Each row has a hidden value. The values are split into ranges, and the tier after each row names the range that its value falls in. Each part has its own value, ranges and names.
[ 242 -384  162   49    6 -390  -35 -248  181    2 -104  135 -487   58
  105   84  -64   32 -250  386 -218   13   85  382   82  318 -247 -228
 -138  147 -397  280   21 -171 -397   19  -14 -141 -487] : <86>
[-140  259 -197  -43  226 -122  -10  361   24   17  146   45  229 -135
 -206 -172   14 -114  220   49 -291  -50 -267  107  -37  286  434  282
  -45 -489 -109 -335  351  474  -60 -223  298  116   68] : <88>
[-143  326 -217   93   90   63  -43   55   86  -55  218   65 -227  -81
   42  -45 -330  195  279   94 -355 -255 -229  -79   76  268  351  -94
 -161  -30  -24  -86  462  539  130  -30  102  137  113] : <65>
[-261   89 -124   64  -74  212  -46  -61   29  -67  160 -101  -66   71
  119 -140 -100  205  386   88 -189    1   77 -168   17 -138  206  -60
  -52   91  248  191  288  408  180 -181  115   76  -61] : <65>
[ -81 -236  -46 -250  -67   80 -117 -382 -299   39   62  -76 -155  135
   12 -187   85  175  -45    6  224  318  150  267   86 -334 -218 -117
  251  252  114  326  -91  -90 -165  104  -67 -182 -299] : <67>
[ 248 -386   27  150 -178 -366 -205    6  214   -8  151 -173 -208   25
  -27 -267  -29   27    7  238  -51  127  130  173   -3  249   -7  203
  -54  -88 -384   90  167 -222 -278 -128   26   16 -403] : <80>
[ 260   60 -261 -109   66  -17 -122   -9  -98  -61  -24   59 -110  -62
  132  -92 -174  -34 -153  238 -157   26  -49  355  -84  265   37  -93
  -45   62 -199   71  236  124 -227  105  -20   81 -364] : <74>
[-377 -235   88 -243    8  102   82 -368 -420   64 -166   67   35  170
  -87  118  249   71   38 -299  224  298  118  390   27 -547 -268 -211
  350  252  399  250 -358  -99  -66   78  -47 -367  -87] : <71>
[-246 -382  -98 -598  766 -169   17  371  253 -122  -88  -17 -666  111
 -148 -148   16  306 -195  529  -76 -241 -340 -145  349  298 -496   39
 -194 -301   51  215  490  724 -199 -318  549   92  129] : <67>
[  69   50   20  642 -196  122 -183 -269   20 -169   20  192 -520  -26
  110   74 -293   -1  400 -207 -112 -520 -128  -78   18  666  328 -230
 -282  143   -5   -5  247  115  352  236 -449 -117  101] : <88>
[-288   52 -117  -14   -3  176   15  143  -32  -35   89  -43   29   94
  -42  -11 -113  184  352 -160  -64 -156 -106 -207   -9 -193   89   55
   22  -36  346   44  219  303  249 -201   31   42  202] : <77>
[ 240   31 -300 -291    4  113  -67   84 -368   -1 -102   41  181  -20
   83  -38 -108  -80 -214  -38   59  116  -30  440 -215  -86  -76    8
  228  111   16   40   21  -81 -220  128 -119   23 -264] : <74>
[-250  132  -13  217    0   82 -113 -231  -71   -7  245   84 -391   -6
 -120  -92 -158  208  386 -196  -31 -264 -231 -139  212  249  280  -94
  -64  -27   61  -50  245  315  248  113 -141 -118  268] : <80>
[-245 -237    9 -237   93   16   90  269   39   18  -30  -54  141  207
 -127   -4   95  129  165  -17    5  -35  -50 -191   -5 -361 -215  192
   58 -192  335  168   93  146   64 -423  138    4   64] : <86>
[ 109 -419   17   -3 -351   54  -64   78 -162   16 -127  -74  367  329
 -161   76   83    5  124 -435  416   10   39 -104 -206 -546 -431  227
  142  -32  392  242 -197 -601  201 -212 -490 -110 -117] : <62>
[-242 -275 -142 -602  655 -144  126  487  161  -85 -165   28 -401   99
 -126   67  -85  266 -211  308 -118 -257 -351  -31  182   68 -491   23
  -66 -201  154  118  361  566 -169 -304  472   99  207] : <86>
[ 204 -355  -31  207 -172 -250 -239  -33  183  -83  117 -167 -281   34
    7 -248  -83   54   73  159   -3   47  109  131   -5  284  -13  133
  -92   -5 -259  101  209 -152 -148  -60  -38   15 -339] : <71>
[  82 -508    5  -44 -194  -39 -139  -20 -262  -27 -120  -96   19  178
 -147  -45   80   -6  -13 -393  456   71   52  222 -121 -234 -364  167
  273   87  198  122 -206 -503  -21   38 -320 -206  -87] : <88>
[ 168  154 -109  309 -119  -10 -168  -77   99  -52  212   15 -288 -118
  179 -200 -246   21  218  260 -344 -155   -1   36   -4  526  450  -49
 -185    8 -301   10  394  277  -41   34  -21  111 -208] : <65>
[  75 -266  -13  -88 -107   51   16   19 -175  -15 -186  -17   47   91
  153   54   26  -49  -48    8   -3   91  185  275 -187 -172 -156  -43
  172  193  127  241  -98 -147 -161  -64  -51  -73 -266] : <77>
[  17  -73  -68 -317   29  128  150  -37 -448   55 -319  162  183   37
  156  246   34 -114 -228 -104  -29  143   94  562 -232 -316 -188 -211
  343  290  199  180 -267 -112 -265  100  -51 -162 -215] : <65>
[  -5 -543  103 -421  414 -203   29  199   54  -14 -211   47 -368  156
 -111  -58  189   49 -261  329   65  -81 -111   76  147  147 -501   83
  -15 -221  -15  272   89  138 -305 -249  219  -92 -105] : <67>
[ 137 -178  -57 -221  -74 -163   11  -89 -204   83  -75   77   41   69
  -23  113  -79   39 -236  -71   40  159    4  464  -88 -236 -256  -68
  227  169  -73  105 -146 -316 -288   75 -123 -129 -271] : <86>
[ 343 -347  -20  -35  -88 -111 -115  143  -59   -5  -92   14  -29  101
  -30  -66  -19  -89 -120   15  128  -93  -25  119 -122  140 -211  184
   25 -108 -106  119   35 -306 -149  -82 -244  -27 -228] : <74>
[-198  -78   35 -177  184  135  147  -68 -240   -5 -244  222 -200   83
   65  265  -21   53  -18  -87  -71 -176  -96  192    3  -70 -175 -276
  103  178  275  186  -66  191  -13   39  -31 -182   91] : <65>
[ -44  150 -205 -216  -20  304   42  -56 -408    8 -123   96  267   31
  141   44   -3  -64   19  -92  -41  127   58  303 -194 -281   54 -120
  220  172  282  135  -44  122  -40   40  -72  -47 -182] : <67>
[-235  327  -90  353   21   92   52  128  162 -105   22  139  108  -58
   67   69  -93  -94  494   47 -505 -235  -87  -79 -100  300  529  -40
 -282 -189  128 -116  356  564  248 -240  131   88   14] : <88>
[ 183  -95 -206  -30   65 -187 -254 -122  113  -75  211  -35 -502    5
  -57 -216 -287  247  -66  199   -2  -87 -193  102  185  354  -96  -41
 -157   16 -293   66  384   95 -112  125  -74   57 -195] : <74>
[-111   29 -233  148 -154   17 -208   90  128  -82  337 -226 -103   30
  -74 -273 -252  269  386  -79  -21  -62  -76 -200   39    3  201  184
  -59  -49   63  -45  410  199  203 -126    7  148   47] : <80>
[ 218 -286  -51  -27  -43 -224 -152  -35   98  -24   85  -90 -344   17
   71 -173 -138  113 -112  282  -75   45   56  207   32  217 -105   13
  -19   77 -295  170  194  -65 -284  -14   36   28 -335] : <65>
[ 623 -462  -72   98 -105 -543 -300   16  328  -64   76  -78 -443   32
  -23 -192 -233   48 -312  388  -17  -28  -43  268   28  538 -294  114
 -242  -72 -651  126  282 -405 -392   18 -167   86 -572] : <62>
[-248  306 -307 -190  119  125   -4   99  -69  -12  205  -11   27  -17
  -33  -67 -245  244  201  -16 -193  -35 -202    1   39 -154  177  -24
   37   -6  164  -59  343  470   91  -76  165  127  101] : <86>
[  57 -171  135   82  -53 -157  -16 -337 -126   55  -50  184 -372   22
   28  124  -65   38  -71   -9  -65  -50  -12  351   73  174  -65 -253
   54  197 -174  144  -95 -145 -191  192 -179 -244 -168] : <77>
[ 367 -443  164  216 -222 -317 -120 -260  150  -14  -60   28 -425   60
  189   -8  -86   -9 -158  320 -142   34  227  329  -22  313 -155 -150
  -95  222 -401  311   -3 -347 -345   39 -151 -110 -554] : <65>
[-174 -208   -5 -432  -34   44   75 -361 -534  138 -126   69   51  140
  -59  144   95  132 -218 -299  279  358   78  564  -10 -660 -395 -229
  504  383  247  241 -409 -307 -248  214 -125 -331 -158] : <65>
[ -40 -318  -97  -92  206  -67  -71  282  342 -169  -70  -88 -251  203
  -37  -79  -50  176  114  301  -74 -220 -124 -312   78  124 -326   89
 -332 -215  158  279  425  307  109 -393  128  158 -110] : <62>
[ 138 -201  112   42   -3 -221 -106 -389  -20   44   58  101 -474  -11
   77 -107   -9   43 -118  306 -138   90   71  353  146  327    3 -208
  -28  127 -372  218   45  -18 -340  142  -21 -169 -394] : <86>
[  75  -22 -214  -57 -196  230  -96  154 -226  -21   65  -98  179   75
   50 -109 -155   63  158 -203  118  -49    4  -27 -185 -217   35  157
  180   68  231   66  113  -58  110  -63 -197   71  -12] : <86>
[ 296 -377  135  -39   18 -292  -36 -276   -8   17 -194  172 -365   55
  117   77   29  -76 -329  323 -115   85  114  501   16  268 -272 -229
  -38  158 -343  294  -91 -241 -439   93  -87 -191 -537] : <67>
[ 331 -395 -178  -23 -142 -100 -239  159   75 -108   15 -155 -155  168
  -55 -141 -196  134  -56  -22  252 -118  -70  -52  -67   43 -372  190
  -67  -14  -17  176  216 -309   13  -75 -289   93 -206] : <62>
[ 176 -370  -87 -352  -88  -12  -54 -155 -330   28 -194  -37  121  157
   52  -24  118  -23 -299    1  242  365  196  499 -146 -405 -441  -48
  295  238   87  328 -239 -388 -325   50 -134 -148 -492] : <74>
[  44  196 -117  -76   26  -21  -61   82 -113  103  203   28  233  -81
  -55 -285   80 -118  126  186 -217  136  -47  134  -41  139  404  216
   48 -322 -193  -87  213  255 -183 -154  137   60 -214] : <67>
[ 573 -315 -137  161 -166 -570 -334 -133  396  -66  271 -175 -640  -98
  155 -305 -401  183 -280  596 -252  108   99  401   78  607  -39  -21
 -207  165 -846  116  408 -213 -530  122   52  160 -682] : <65>
[ -16 -356  -14 -112  -66 -171  -73   78  -18   17   34 -128  -37  118
 -130  -96   14  112   16  -78  140   99   19  127  -12 -180 -220  168
  143  -30   28   96   10 -188 -122 -134   -1  -64 -110] : <80>

New part:
[-250 -146   -8  130  -23  137   85   37 -275   41  139 -174 -315  114
  -14  -39   67   45 -189  349  -61   21  252 -343 -185  101   49 -417
   53   44  184  -71   32   64  219  105  373   10  233] : (6)
[ 135 -124  127 -145   33  -80 -133 -160 -118    7 -266 -137  -40 -376
 -123  236 -156 -149 -109  -73 -147  -14 -249   12   46 -226  128  308
 -260 -232   18 -158   39  110  -44 -115 -206   25 -355] : (27)
[ -32  -40  -19  -15  -94   23  -11 -143   88 -142  -66    0  155  -67
  -75  -96  136   27    8 -100  -30  -27 -112   69   -1  -16 -110    4
   69 -177  -63  -25 -101   12 -146   -5  -49   66 -185] : (6)
[  20 -111   -1 -190  -54  -48   30 -340  270 -314 -394 -162  241 -155
 -252  -72  141  -67  -69 -279  -71  -99 -181  179   93 -125  -74  297
 -135 -344 -173 -100 -188  202 -271  -75 -115  156 -357] : (4)
[ -69   19  112  127  -67   41  -22 -124   48  -48   17   15 -121   86
  -92   27  -10    8   21  -63  -58  -42  139 -181  -26   16  138  143
  -78  214   89 -203  -38  273  184    7  153  -48  183] : (21)
[ -54  -33 -176   57 -181  -98  -62  111 -120   -7  166   -4   84  -63
   77   18  -75   93  107   53   30   33  -21 -118   -3   68 -208   34
   32   28  167   68  103  -47  -40   44   64  -27  -45] : (5)
[ -42  170 -150   37 -240 -162  129  -71  221 -215   76  -36   24   30
    3 -134  238  137  137  -40 -235  -50 -135 -101  -35  245   66  118
   30  -67   16  -54  -86  154   74  -59  403  197  216] : (4)
[ -74  396  316  286 -138  235  -87  244 -314 -162  112  263  104  162
  -54 -157  298   64   99   63  172  -69  250 -293 -103   21   42 -103
   91  318  -71  -51 -173   49  187  440 -287 -110  354] : (6)
[ 102 -319   41 -108  247 -221 -134 -164 -130  157 -438 -128   49 -294
  -59  111 -417 -112 -128 -276  -81   22  -94   51  160 -526   50  534
 -374 -260   72 -295  126    8  -69 -368 -292  -70 -682] : (10)
[-156  -82 -215  163  -97  173  -81 -136  255   97  307  107   23  140
  134   65  -88   92   11   -2   99    7   90   20 -131  124 -263 -145
  109  315  190  -23   48  -21   -5 -124  279  -43   49] : (27)
[ -26  153 -298  -38 -194  -76   69  165  -17 -170  151  -85   28  -39
  123   79  101   94   -1  298   24  -75  -51 -198 -147  237 -236 -111
  -95  100   87   86   62  -49  -45  158  254  197  150] : (8)
[-217  -31  -14   31  -46  224   64  -97   25  -87   23 -249 -254  109
 -101  143   92  -30 -259  289   -2 -101  213 -273 -223  160   37 -220
 -158  241  137 -108  -65  278  207  128  420  117  344] : (27)
[  -1  233  181  158  -55  124   -7  157 -352 -150   28  123  -85   16
   -6  -58  179  -14  -25  211   34  -45  168 -311 -113  -18   68 -133
  -32  129  -40 -114  -26   -9  104  292 -153  -41  185] : (20)
[  37   -5  -65 -121   10  188  105 -246   92 -346 -209  -58   25  -93
  -65  -22  242 -116 -226  186   25 -113  -45   23 -129  -20 -187 -231
  -65 -177 -211 -102  -76  -54 -327  113  -77  172 -209] : (5)
[  77  -64  167  -52  -47  -54  -15   54 -460  -67  -61  -72 -204 -278
  -91   57   61  -76  -74  229 -163   34 -108 -212  -34  -67  149 -142
  -25 -305   -7  -55   61  -15   -7  169 -151    9 -125] : (5)
[-127  -56  126  331  -95  252 -109  -60 -226   54  269  229  -88  126
   55 -112  -20   16   81   56   80   92  247 -171  -42  -24  -73 -236
  280  205  122 -109   79  -55   42   95  -80 -297   69] : (5)
[  71   78 -137    2 -141   13  -10 -186  156 -184  -21    0   79 -129
   67   53   30  -37   35   36  -57  -40 -169    0  -18   50 -139  122
  -35   -4  -10 -106   56   -2 -164  -54   37   51 -106] : (21)
[-102 -321  -16  -45   74  -62   -8 -209   51   34 -172 -131  -18  -36
 -140  -29 -119    0 -113 -178  -68    5   44   25   37 -181   -6  117
  -97 -181   71 -141  -29  132  -31 -192   78   11 -296] : (6)
[ 136  264  230  -53 -181  173 -146 -151   36 -298 -196   44  252 -269
 -159   90  251 -128   22  -84   13 -108 -287   80    0  -31  -10  192
  -46  -88 -202  -42 -184  107 -166  210 -412   55 -104] : (27)
[ -45  204 -119   25  -76  -34  -38  388 -216  -48  139   93  168   29
   88    6  110  154    4  175  198  -80   78 -183 -155   61 -249 -142
  -92  166   32  133  -40 -151   19  278  -79  130   69] : (6)
[  33  -56  156   30  -58  -74  -56  -74 -162  -40  -71   -7  -93 -124
 -121   33  -41  -33   34  -65 -120    9  -24 -134   49  -90  155  168
  -65  -81   43 -149   10  163   65   19  -73  -56  -70] : (8)
[ 140  228 -221 -105 -221 -249  211  116 -204 -231  109 -146 -258 -293
  166   30  273   44   -2  495 -407  -12 -365 -287 -160  311  132 -212
  -30 -344   -3   -1  128 -126   10   59  400  329  159] : (20)
[ 147   99  208   80  -33  -42 -104   76 -398  -35  -50  164    1 -244
   16  -40   38  -46   68   26  -99   46 -131 -119   29 -182  107   56
   24 -200  -61 -114   54 -141  -33   82 -381  -95 -217] : (4)
[ 199  252  212  -48 -116   44  -85  -47  -90 -311 -190  149  203 -225
 -121    8  220  -91   67  -61   22  -95 -197    7   26  -89  -13  166
  -61 -114 -241  -74 -118   21 -202  248 -480   38 -165] : (8)
[ -18   59  125   52   24  101 -115   91 -183  -34  -79   99  168  -36
  -48  -23   50   12  -41  -25  162  -51   60  -55  -44 -166 -121  -12
  -50   43  -52  -41  -83  -61  -38  166 -328  -25 -163] : (10)
[   9 -200  -69 -212   94 -108  -13   25 -291   -8 -303 -418 -209 -290
  -83  335 -256 -149 -316  281  -45  -64   -3 -262  -61 -167   14  169
 -497  -85  164 -133  150  145   46   11   63  116 -187] : (2)
[-264   -7 -263  221  -62  399  137 -235  409  -58  430  118 -231  412
  156  -27  192  108 -153  307   93  -71  311 -110 -356  360 -238 -645
  202  481   98  -89  -29    8   44    6  654   95  413] : (2)
[ -14   48  137  139  -45  139 -107  -21 -294  -29  -58  -67 -130 -104
    4  138 -121 -122  -70  176   18   -5  114 -287  -29 -108   51  117
 -145  188  129 -201  118   98  117  107 -105 -161   57] : (2)
[   5  156  145  -24  -61  474  -32 -343  203 -373 -184   20  131  -59
 -141   50  344 -180 -216  110  138 -157  -49   90 -163   12 -166 -216
    4   48 -259 -107 -214   62 -270  233 -238   88  -49] : (27)
[ 201  -27  598   87  207   -3 -232 -155 -328   12 -453  240   81 -221
 -257  -54 -125 -177   25 -459  -41    5   16   14  207 -612  344  530
 -186 -175 -181 -388  -94  124   17  -44 -803 -268 -487] : (6)
[-185 -361 -467   -8  -51 -148   97 -200   63   36  -52 -405 -112  -77
  148   25 -293    7 -142  145 -163   69   13 -138   10   -6 -208  124
 -139 -144  332 -126  265    3  -46 -386  548   30 -205] : (4)
[  -2  -68   85  275  -75  -45 -133   99 -358  238  348  242 -221  -33
  144   12 -197   69  171   63  -96  147   78 -230   -6  -34   93  -81
  178  123  232 -111  217  -98  178  -42    3 -257   20] : (8)
[-102 -277  -89  164 -112 -103 -115 -169   94  262  292   56 -143    5
   55   65 -281  102  155 -172 -153  123  -20  -25   43   40   32  110
  138   87  308 -100  148  113  145 -299  319 -156  -47] : (2)
[  87 -160  -20  154  -80  -76  -90 -295  168  161  272  281 -122  -85
  113   -9 -134   53  208 -200 -241  124 -203  117   40    4   75   24
  257  -71   93 -170  133  -62  -40 -337  120 -129 -211] : (21)
[ 178  166  266 -288 -118  185  -78  -53 -224 -366 -302 -143  106 -460
 -263  207  375 -204 -206  236   -9 -140 -387   31 -112  -10   -4 -161
 -119 -380 -299   83 -206   36 -267  430 -484  235 -204] : (27)
[  51   84  -93  -24 -124 -148  -31  -80  318  -57   84  196  269  -39
    6 -110  168  175  187 -285  -83  -39 -286  206    0   72  -92   97
  122 -134  -94   25 -154  -41 -108 -117   20  176 -180] : (10)
[ 138 -159   97 -238  -15  -56  -79 -105 -257 -180 -346 -194   61 -413
 -187  153  -33 -174 -138   53  -33  -31 -233    5   65 -214  -62  134
 -195 -401  -92  -38   21   27 -270  120 -392   50 -466] : (8)
[ 111   85  -10  -28  -98  201  -55 -288   53 -203 -114  -45   25 -288
   47  125  106 -171 -111  161  -95  -36 -282   43  -75  -13  -84  -24
  -18 -140  -86 -132   39  -78 -225  -28 -116   47 -200] : (27)
[  90  181 -342  -99 -113 -227   60  162  237 -135  173  181  201    1
  138    0  131  202  112   -8   33  -98 -151   46 -121  173 -277   -9
  -82   43  -51  109  -35 -146 -161   18  142  297  -58] : (5)
[  27  158  186  146  -64  235  -67  -75  -98 -185    8  203   38   20
  -43  -42  156  -58    9   46  106  -53  103 -103  -65  -47  -52  -93
   59  152 -109 -132  -61    8  -75  225 -266  -95   27] : (8)
[  61    6  126  -94   30   35  -11   90 -333 -121 -118  -64 -141 -169
 -105  140   62  -85 -174  259   20  -68   26 -213 -113  -76   26 -145
 -190  -68  -50  -64    3   25  -27  261 -177   80  -69] : (8)
[ -52 -173  -85 -308  -39  193   55 -502  472 -467 -509 -347  270 -109
 -336   81  169 -177 -279 -124  126 -209  -96  221    1  -60 -295  162
 -250 -184 -213  -77 -241  310 -424   61  -72  234 -329] : (21)
[-156 -151   79   83   25  148 -111   44 -162   93   67  -31 -104   89
  -97  141 -145    2 -121   68  180  -30  288 -195  -96  -68  -79  -84
 -118  290  170  -63    5  157  132  146    6  -97   62] : (2)
[  42  227  320  206 -140  141 -136   79 -164  -38  239  363  -15   46
  -68  -24  186   58  178  -41   44  -16   49 -125  -70   59  114 -124
  183  216  -61  -49 -113   63  118  287 -242 -114  203] : (21)

Next part:
[  14  139  102   95  103  -94  -72  102 -120   69   36   89  112   -7
   23  191  152 -202   51  -61  -40  124 -102  -31   44  130  -50   30
 -227   54  -51  -28 -201  -13  107  -68  -17 -225   11] : cc
[  46   91  177 -104  -10  301  183   76 -178  244 -284   83   63   58
  130  129  329  -98  218   69  213  180 -200 -121  291   64 -174  289
  -38  312 -184  -83  123  -12   82  -23 -197 -303  166] : lg
[  -3  -48  257  -55  -85   35 -237   96 -132 -111  126 -115  -65   23
  -41 -161   86  -16   56 -133   95  -24  -24   92   18   -9 -307 -174
 -202    9   18  177  -53  183   53   25   81  -82 -135] : nf
[  15   32   -8    6  -66   11 -225  150  -51 -149    7  -79   -5   53
   69  -37  -14 -106   54  -86    9    1   29  211  116  -40 -268 -230
 -160 -206   85  -15  -34  -15   -5 -133   91  -70  -38] : hb
[  27   39 -107  -32  -79  106  -90  151 -170  -71  -91  -18  -43  -36
   65   44    1  -83  144  -71   48 -136   95  -16  161  101 -166 -134
  -36  -93  -65  101   75   82   36  -34  136 -191   35] : hb
[ -77   87  164  198  210  -26 -230   -1  212   29  297  293  112  216
  -68  -90   36   41  -49  146 -256  206  -84   59 -182  -13  -81  -32
 -326   19  214  153 -389 -373 -103   64  -34   10 -226] : rz
[-143  -25  219   44   35  -22 -232  132   20 -229  182  109  -31   29
    3 -107   38   29   15  -51 -112   78   20  155  -66  -28 -144  -56
 -183  -33   98  249 -122   10  -81   58  122  -21 -176] : pp
[  15   83  157 -165   48  109   90   65 -337  203 -316   61  127  -11
  102  139  173    1   38  -93  216   59    2 -108    7  125 -131  243
  -18  172 -235   31  219   74    4    3  -95 -312   87] : hb
[  15   99  -88  243  -28 -103 -352   77  -55 -242  221 -148   88    2
 -102  -23 -147 -160   33 -162 -130  -67   47   50 -141 -131  -53 -485
 -438 -298   -6  336 -267    7   63  -18  114   23 -159] : lg
[ -28  -18   95  -74  119  -47 -121   64  213    6  -42  -43  -26  135
  150 -235  -88  -17 -181  -20  -18  125   14  315 -208  -65 -139  -64
   -3  -54  165 -127  -38 -287 -198  -56    6  208 -126] : cc
[  11   92 -382  251  -26  236 -121   60   24   27   41  321   38   82
 -142  140  -52   26  307  237 -220 -311  183 -363  106  137   19 -210
 -127 -136    6  336 -144 -233   22  140  151 -199    5] : lg
[-144 -164   24 -167 -151  -85 -358  114  -92 -226 -177  -17  -38   19
  -20 -270 -201  252 -140 -166   57 -409  452  236 -325  -53 -290 -272
  137 -401  137  154  353   26 -243   28  340  116 -153] : rz
[ -65  -53  196   30   20   48 -274    4   28   93   83  267   73  199
 -168 -102  102  205   28  134  -56 -114  100  -52 -148   47 -278  -36
 -149  -33  181  126  -90 -181  -83  105   47  -90 -162] : pp
[  31   78  125 -278  -50 -182  -38  196 -503  -37 -298 -164   35 -179
  274   20   41 -136 -185 -436  270  -43  147  261   10  132 -247   14
  135 -173 -145 -238  351  296   42 -224  217 -267  109] : Rg
[  45  224   13  -67   56   17   17   73 -361  238 -205  220  197   33
   63  309  165  -57   72  -59   74   51   44 -121  136  250 -185  168
 -100   72 -124 -101  100    5   59 -114  -29 -461  126] : rz
[  10   50   23   10   20  110   73  101 -105  103  -91   82  -33  -65
   57   60  140 -132  142   -2   40  -68  -34 -175   90  171    9   74
   11  161 -141   84  -15   31   91   65   61 -181   60] : cc
[ 110  -84   17 -247  173    4  215   74    4  458 -428   29  -47    6
   93  211  157  -63   12   88  217  -85   45 -193  -78  348  -14  355
  288  328 -132 -325  111  -83  -42   63 -148 -111  135] : bh
[  36  187  -73    3  237  -24  162   89  -27  201 -169  120   93   -6
  218  187   42 -200  -45  -16  -33  206  -67  -14  -19  174  117  202
   -2  143 -116 -137  -72 -215  -33  -63  -77 -142   87] : bh
[  13   54  -13  -31   50   74  -86   39  -67   63 -133    4   84   83
   45  -32  -45   23  -16  -31   47   -1   71   15 -126  -14 -115  -62
 -106  -41  -49  111   51 -135  -92   13  -28  -47  -47] : hb
[  40  225 -137  152 -275  151 -156  258 -284 -423  229 -182 -127 -164
  169  -37   26 -408  295 -269  -44   -1 -110  164  583  -18 -221 -463
 -274 -217  -70  182  -87  321  285 -224  326 -277   78] : pp
[ -21   71  267   87   84 -114   12   42 -254   96 -163  -44  202 -125
   48   11  191 -181 -103 -213  132   41 -106  -90 -276  -77  133   74
 -150   12 -256   86  -18   37  129   36  -17  -89   23] : Rg
[  51 -113  168   34  -13   62  150  120 -130  199 -198  -38  -70 -193
  -27  102  341 -242  200   -5  193 -217 -129 -371   34  173  137  160
   95  251 -276   20  -55  183  264  167   21 -152  135] : Rg
[  -9  -94  284  -25  193 -129 -212    2  103   88  186  -21  -20   98
 -134  -88   10   68 -100  -17  -23   58   -8  -20 -367   93  -99  -14
 -220  192   49  207 -274  -32  -84  184  -80   81 -266] : pp
[   8   97   27   64   26   77  -23   76  -61   28   21   72    0   -8
  124 -164   49 -123   -7  -53  -19  -13  -45   22   16   32  -43  -80
  -34  -37  -12   35  -56 -123   52  -17  148  -79   -9] : bh
[-105    4  133  -74 -159  213 -137   88 -276    6 -202  280   96   74
  -32  -16  183  195  155   33   96 -191  168  -67  112   24 -327   57
    1  -96    3  133  291   18  -34   23  139 -308   37] : nf
[  -2  198  124   76  260  -68 -145   25  -41  -17  251   56  120   99
   85  -45  -82  -56 -147 -109 -141  354 -105  135 -184   20  -55  -47
 -379   59    5  232 -294 -163  -83   -7  -68  -83 -209] : hb
[ -51  -88   79  -39   22  115   28  107   -8   14 -101   27 -101  -66
   -7   14   88  -19  142   18   47 -117   40 -176  -58  115   37   86
   38  200 -142  244   19   82  -12  194   37  -38  -25] : pp
[ -19   80  124   17   30  110 -121   95  -31  -53   60   60   29   98
   96  -87   70  -48   41  -13  -17  170  -89  146   95  -38 -211  -42
 -190   -6   53   69  -81 -105  -28  -55    1 -109  -68] : hb
[ -54 -161   50 -184   54  168  -99   55  234   47 -170   59 -105  195
   89 -285  -88  218  -67  137   47  -57  149  179 -177  -34 -225   24
  161   -7  171    4  145 -304 -300   90    8  185 -130] : hb
[-154   39   18  233 -114   19 -350  124 -104 -248  263  358   25    6
 -113 -143   39   62  114   17 -239 -289  172  -36   37   46 -161 -268
 -154 -329  178  315 -117  -54   52   46  422 -195 -127] : cc
[   1   18  100   93   58  -75  -81  102  -79   55   15   80   33  -53
    0   29  138 -148   23  -43  -12  -77  -30  -84  -55  109   -3  -17
  -78  -15  -36   12 -151  -19  109   24  103 -125  -11] : bh
[  16   -2  216   53  -49 -143   98  231 -357  -81 -139 -248  -34 -381
   80  233  305 -466  155 -319  200  -67 -176 -175  106  129  176   59
  -69  140 -406   70  -53  494  359    7   95 -232  158] : bh
[  40   63   21  138  120  110  -39  -37  148  218  -24   83  106  151
  -64  -20   58  -50   55  143  -44   45  -88 -150 -163  -27   21  -33
 -201  115  -18  100 -202 -310  -19  100 -147   41  -61] : rz
[  37   32  370 -174   52 -182 -131   23 -251  222 -259 -123  211   71
   10   79  179  -37 -159 -203  265  119  -30  136 -221    4 -285   98
 -166   45  -74 -222  111   59   -4 -122 -168 -130  -11] : rz
[ -65  -54  -14 -143  -75   11 -249   89  -81  -31 -298   67  105  143
   21  -39  -74  193  -56  -24   87 -173  299  198 -146  -67 -331  -97
   33 -302  119  -53  297 -146 -223  -74   78  -24  -34] : lg
[ -78   96   67   25  133  -29  -48  100  -67  -61   86  164   -2  -37
  151 -133  -28  -39 -105 -100 -109   56   39   84 -113   97   12   15
  -19  -20    6  141  -59 -101  -59   26  193  -80  -92] : bh
[ -64  102   26   70   56  -63 -198   93   23 -205  136  -43   14   23
  110 -175 -141  -87 -105 -158 -119  103   31  249 -140  -86  -69 -234
 -198 -155   61  177 -104 -101  -92  -50  136   79 -152] : rz
[ -70    4  296   -7    8  -32 -192   37 -126   74  -17  162  115   83
  -48  -99  167   69  -48  -35   41  -34   20   35 -134   16 -230   23
 -122  -37   67   23    3  -65   -8    7   66 -133  -86] : cc
[  79   35  195   39  194 -154  223  152 -117  146 -116 -231  -22 -261
  102  310  261 -477   85 -181  141  179 -294 -211  -26  198  297  227
 -110  405 -393  -10 -250  258  252   62 -163 -118  108] : bh
[-157   47   79  144 -271 -191 -518  233 -379 -555  219   62   42 -140
   43 -284  -53  -44  -86 -373 -102 -315  259  358   29 -143 -322 -526
 -148 -734  183  175   90  203   97 -193  638 -172 -110] : Rg
[  20  -22  -40  -77 -164   87 -126  177 -123 -135  -87 -124 -120  -48
   61  -23   21 -112  158 -110   95 -169   91   75  197   60 -239 -197
    1  -93  -21   32  109  169   49  -58  168 -105   35] : pp
[ -30  130  226  -78   -6  -89 -199   58 -324   17 -189  -12  265   78
   36  101   90    9  -88 -209  143  138   44  178 -110  -91 -294  -11
 -267 -136  -60  -20  150   33  -43 -152  -74 -211  -15] : nf
[  68  -41   59   -7  -68  156   75   98 -163  251 -215  148  -18  -43
    6   36  303  -98  181   80  157 -258  -21 -272  161  182  -93  111
  148   76  -93 -133   58   -1  189   54   97 -260  157] : Rg
[  -2   26  128  -58  165  -19  -97  -28  -26  199  -16  106   78  113
  -51  -48  -18  117 -100    0    5    5   80  -79 -311  117  -87   47
 -109  131  -14  151  -56 -143 -118  125  -50  -38 -147] : rz
[-125  -51  343  -47   43 -138 -270   51 -137   51  -28  269  139   95
  -47 -141  141  184 -167  -44   16  -93  137  114 -261   35 -269   67
  -36 -159  164  -33   58 -114  -89    5  154 -127 -130] : bh
